-67.3,17.7,-6.8,14.6
27.1,36.8,-13.6,67.0
| 67.0

-9.6,-0.7,-55.3,-31.7,29.4,-20.0,-41.2
-9.6,-0.8,-55.0,-31.9,29.1,-19.7,-41.3
-9.3,-0.9,-54.7,-31.9,29.3,-19.3,-41.5
| 29.4

-51.3,62.1,10.1,2.3,34.3,19.9 | 62.1

67.6,-20.6,15.3,-12.9 | 67.6

64.1,-54.6,-53.1,3.4,1.0 | 64.1

-70.9,-39.4,40.6,-50.6,44.1,-10.4 | 44.1
---
-42.6	-45.3	42.5	-22.0	32.1	-39.8	46.8
32.7	26.1	-46.6	-44.3	-30.1	18.8	-38.3
44.5	-29.9	-24.0	-35.7	6.8	26.4	57.7
Out: 6.8

-14.5	34.2	9.2	-41.9
14.7	17.6	9.1	-36.2
-56.5	-14.2	50.7	44.5
Out: -14.2

-26.2	3.1	-47.0	42.9	11.6
-46.9	-11.4	-37.8	35.5	-5.7
-62.7	-2.0	-44.7	36.6	-5.5
Out: -44.7

-15.7	-56.5	17.6	8.1	-15.2	-4.8
-2.7	18.1	32.1	7.1	21.8	2.7
4.3	-0.2	-23.6	-5.9	-10.7	-0.4
Out: -5.9

24.9	51.6	52.1	18.8	43.3
4.0	-29.4	-2.1	-38.7	-45.4
-38.3	-52.8	13.1	4.8	-11.1
Out: 13.1

59.6	-2.8	-25.8	-16.2	-13.7	-2.8
55.8	-12.9	-40.8	-23.9	-2.0	-12.9
53.3	-7.9	-19.8	-9.5	-23.6	-7.9
Out: -9.5
---
[ 68.1  -2.8   3.5 -22.5  53.0  61.8 -39.6] yields 53.0
[ -1.4  21.4 -41.4 -32.9  22.7  63.0] yields -32.9
[-12.6 -43.0  26.3 -56.4  -2.2 -13.1  39.9] yields -2.2
[ 64.0 -11.3   7.4  70.9] yields -11.3
[-53.1  42.1 -31.2 -54.8 -41.5  39.8 -20.2] yields -41.5
[-15.4 -19.1  63.4  -2.3 -12.8  29.4 -12.2] yields -12.8
[  4.8 -37.6  52.4 -42.4] yields -37.6
[-70.1 -38.6  -7.6 -13.3  -3.0  -2.6  44.2] yields -3.0
[-57.8  62.0 -62.6 -55.3] yields 62.0
[ 8.3 58.0  0.0 33.2] yields 58.0
---
[[740, 608, 541, 649, 222], [315, 357, 788, 371, 555], [560, 562, 467, 414, 207]] -> 467
[[616, 338, 842, 42, 40, 355], [296, 561, 820, 821, 111, 847], [929, 625, 166, 892, 223, 167]] -> 166
[[40, 2, 44, 17, -13], [-26, 15, -34, -4, 36], [-18, 22, -19, 8, 31]] -> -19
[[64, 39, 24, 30, 71, 45], [35, 34, 2, 3, 53, 39], [84, 31, 51, 48, 60, 70]] -> 51
[[4, 4, 5, 3, 4, 6], [6, 7, 6, 2, 7, 3], [7, 6, 2, 4, 7, 5]] -> 2
[[394, -181, 344, 88], [672, -655, 387, 186], [398, -115, 99, 72]] -> 99
---
array([[142, 167,  58, 100,  49,  42],
       [ 47, 110,  51,  65,  43,  58],
       [218, 204,  61, 126,  53,  33]]) => 100

array([[80, 33, 34, 44, 83, 48, 48],
       [62, 56, 40, 31, 64, 54, 48],
       [59, 86, 40,  4, 41, 54, 48]]) => 44

array([ 36,  38,   4, -36, -28,  17]) => -36

array([684, 299, 928, 243, 748, 762, 419]) => 243

array([[88, 45, 19, 71],
       [28,  1, 58, 51]]) => 71

array([[59, 41, 75, 34, 70, 86],
       [59, 69, 57, 64,  9, 37]]) => 34

array([208, 456, 932, 329, 749, 809, 674]) => 329

array([[ 624,  886,  398,  943],
       [ 674, -643,  576,  679]]) => 943

array([[5834, 7811, 3471, 1074, 4684],
       [4388, 4072, 5941, 7899, 3516],
       [3939, 5476, 7713, 7963, 8270]]) => 1074
---
[[ 18 -21   7  27 -35]
 [  3  25  27  48   9]
 [ -3 -14  14  11  31]] --> 48

[[81 59 32 65 89 66]
 [38 69 23 78 98 52]] --> 89

[[ -12  -29  612  316]
 [ 626 -813  394  115]
 [  68  185  189  -40]] --> 394

[[ 82 159  94 126]
 [192  30  80  95]
 [123 155 136 139]] --> 80

[[3 7 0 0 7 7]
 [6 6 6 6 6 7]
 [7 6 6 6 7 6]] --> 6

[[ 45 187 145 205 125 205]
 [ 57 189 153 190 139 179]
 [150 196 133 193  50 190]] --> 139
